[[129 146 102 126 151 127 123 115 130 114 114 113 129 116 125 139]
 [118 108 144 135 128 125 134 125 139 126 125 142 143 132 127 130]
 [132 126 124 132 133 131 118 125 126 139 123 127 135 136 125 133]
 [142 127 123 127 130 141 135 127 147 127 134 131 123 127 124 131]
 [143 128 122 121 136 114 141 136 146 120 117 126 109 142 134 134]]
:
[[118 108 144 135 128 125 134 125 139 126 125 142 143 132 127 130]
 [132 126 124 132 133 131 118 125 126 139 123 127 135 136 125 133]
 [142 127 123 127 130 141 135 127 147 127 134 131 123 127 124 131]
 [143 128 122 121 136 114 141 136 146 120 117 126 109 142 134 134]
 [129 146 102 126 151 127 123 115 130 114 114 113 129 116 125 139]]

[[140 120 102 137 156]
 [124 145 104 125 133]
 [125 128 124 132 133]
 [114 142 130 127 137]
 [121 121 129 130 126]]
:
[[140 120 102 137 156]
 [121 121 129 130 126]
 [125 128 124 132 133]
 [114 142 130 127 137]
 [124 145 104 125 133]]

[[116 120]
 [116 107]
 [154 121]
 [113 139]]
:
[[116 107]
 [116 120]
 [154 121]
 [113 139]]

[[157 135 119 126 139 116 140 124 128 131 130 138 120]
 [116 134 135 133 120 125 119 133 123 123 122 123 133]]
:
[[116 134 135 133 120 125 119 133 123 123 122 123 133]
 [157 135 119 126 139 116 140 124 128 131 130 138 120]]

[[118 116 136 127 118 140 137 122 149 129 150 125 117 135 113 134]
 [138 140 128 127 134 136 119 129 104 121 103 130 141 123 143 117]
 [127 124 130 140 127 117 137 145 139 141 139 144 123 127 124 140]
 [130 128 141 131 124 146 132 132 147 127 149 131 129 135 127 129]
 [138 135 113 119 136 121 121 110 146 119 148 117 135 120 137 123]]
:
[[118 116 136 127 118 140 137 122 149 129 150 125 117 135 113 134]
 [127 124 130 140 127 117 137 145 139 141 139 144 123 127 124 140]
 [130 128 141 131 124 146 132 132 147 127 149 131 129 135 127 129]
 [138 135 113 119 136 121 121 110 146 119 148 117 135 120 137 123]
 [138 140 128 127 134 136 119 129 104 121 103 130 141 123 143 117]]

[[126 128 124 134 126 135 128 131 117 132]
 [128 132 126 128 125 126 126 126 119 133]
 [127 126 130 124 130 129 133 134 131 138]
 [105 117 114 121 110 113 137 140 129 141]
 [126 127 132 128 135 135 128 122 128 126]]
:
[[105 117 114 121 110 113 137 140 129 141]
 [127 126 130 124 130 129 133 134 131 138]
 [126 127 132 128 135 135 128 122 128 126]
 [126 128 124 134 126 135 128 131 117 132]
 [128 132 126 128 125 126 126 126 119 133]]
